Here is a tiny trained network, its code and every weight. The questions are about switching its units off for an input and a class, where a switched-off unit gives its printed mean instead of its output.

import numpy as np


def w(rows, s, z=0):
    codes = np.array(rows[::2]) - 128.0
    scale = np.full(codes.shape[1], s)
    scale[-1] = z or s
    return codes * scale


def f(y):
    return np.maximum(y, 0)


def log_softmax(a):
    a = a - a.max(-1, keepdims=True)
    return a - np.log(np.exp(a).sum(-1, keepdims=True))


def net(x, mask):
    res = np.array(x, float).reshape(1, 5) / 4 @ E
    y = f(res @ A[0][:, :-1].T + A[0][:, -1])
    res = res + np.where(mask, y, B[0][:, -1]) @ B[0][:, :-1]
    return log_softmax(res[-1] @ U[:, :-1].T + U[:, -1])


A, B = {}, {}
E = w([
[128,161,107,39,31,102,128],'x0',
[50,124,81,238,46,185,161],'x1',
[160,71,231,113,111,161,188],'x2',
[91,71,159,148,113,6,78],'x3',
[211,115,177,192,184,138,60],'x4',
],0.012)
A[0] = w([
[146,109,146,183,143,120,86,128],'neuron 0',
[107,159,100,144,39,31,27,166],'neuron 1',
[24,130,89,96,115,26,123,94],'neuron 2',
[105,93,204,152,90,159,177,218],'neuron 3',
[183,91,76,82,152,38,75,135],'neuron 4',
[176,112,197,98,171,151,109,32],'neuron 5',
[152,145,172,88,155,6,78,111],'neuron 6',
[120,182,101,141,147,125,129,3],'neuron 7',
[88,152,67,134,134,129,147,153],'neuron 8',
[86,86,202,96,106,77,140,113],'neuron 9',
[54,141,60,122,27,137,163,101],'neuron 10',
[116,25,196,114,94,137,201,51],'neuron 11',
[100,120,78,132,177,143,109,98],'neuron 12',
[83,60,92,239,140,101,87,144],'neuron 13',
],0.015,0.0052)
B[0] = w([
[122,102,118,102,87,103,115,194],'neuron 0',
[89,72,109,93,75,131,143,237],'neuron 1',
[88,137,101,132,147,31,132,227],'neuron 2',
[123,131,101,93,187,70,85,217],'neuron 3',
[90,112,218,125,128,139,99,209],'neuron 4',
[164,98,89,116,98,128,162,198],'neuron 5',
[155,75,225,67,143,174,48,227],'neuron 6',
[102,141,135,164,167,112,125,144],'neuron 7',
[141,166,111,154,135,177,128,184],'neuron 8',
[89,121,99,114,163,113,109,190],'neuron 9',
[135,120,76,142,40,188,171,253],'neuron 10',
[95,109,127,98,149,52,120,208],'neuron 11',
[132,184,88,144,109,129,83,162],'neuron 12',
[218,90,120,71,247,56,123,247],'neuron 13',
],0.014,0.021)
U = w([
[160,146,246,255,97,129,201,38],'0',
[7,127,45,121,90,56,154,74],'1',
[135,29,106,77,33,248,141,130],'2',
[131,58,170,56,221,11,71,171],'3',
[114,83,197,202,154,92,223,3],'4',
[104,222,147,217,178,242,80,102],'5',
[247,101,35,119,187,125,155,213],'6',
],0.0085,0.0054)

Each question gives the input, the list of numbers given to net, and the class t.
The units are the neurons (one row each of A and B). Each row of codes is followed by its name. A weight is (code - 128) times the scale printed after its matrix; where a second scale follows, it is the last column's (A, B and U).
mask holds one flag per neuron, in row order. A switched-off neuron (its flag False) gives its mean, the last column of its row in B, instead of its output. The means were averaged over made-up inputs and are rounded, as every weight is.
A unit's drop is (log p(t) with every unit on - log p(t) with that unit switched off) / (log p(t) with every unit on - log p(t) with every unit switched off).
unit that matters most: the unit with the biggest drop
k most important neurons: the k neurons with the biggest drops, biggest first
drop of u: that unit's drop, to one decimal
input [7,-6,-8,-3,-5], class 1: 4 most important neurons -> (neuron 2; neuron 13; neuron 7; neuron 5)
input [3,8,-6,-5,4], class 2: 2 most important neurons -> (neuron 10; neuron 3)
input [7,-6,1,-5,-3], class 2: most important neuron -> (neuron 13)
input [2,6,-3,-5,2], class 2: 3 most important neurons -> (neuron 10; neuron 13; neuron 2)
input [3,5,-1,-8,1], class 2: 2 most important neurons -> (neuron 10; neuron 13)
input [5,-1,-3,3,-2], class 1: 2 most important neurons -> (neuron 2; neuron 13)
input [5,8,8,2,0], class 1: 3 most important neurons -> (neuron 10; neuron 6; neuron 13)
input [1,5,-6,0,-3], class 1: 2 most important neurons -> (neuron 2; neuron 6)
input [5,8,-3,5,3], class 1: 3 most important neurons -> (neuron 1; neuron 2; neuron 10)
input [0,3,4,-5,-3], class 1: 2 most important neurons -> (neuron 13; neuron 6)
input [4,2,-1,-4,8], class 6: 2 most important neurons -> (neuron 10; neuron 1)
input [0,2,2,-8,1], class 6: drop of neuron 3 -> 0.1
input [-7,-4,-6,-5,2], class 5: drop of neuron 11 -> 0.1
input [4,4,-2,-5,-5], class 2: drop of neuron 10 -> 0.8
input [6,0,2,-4,-7], class 2: unit that matters most -> neuron 10
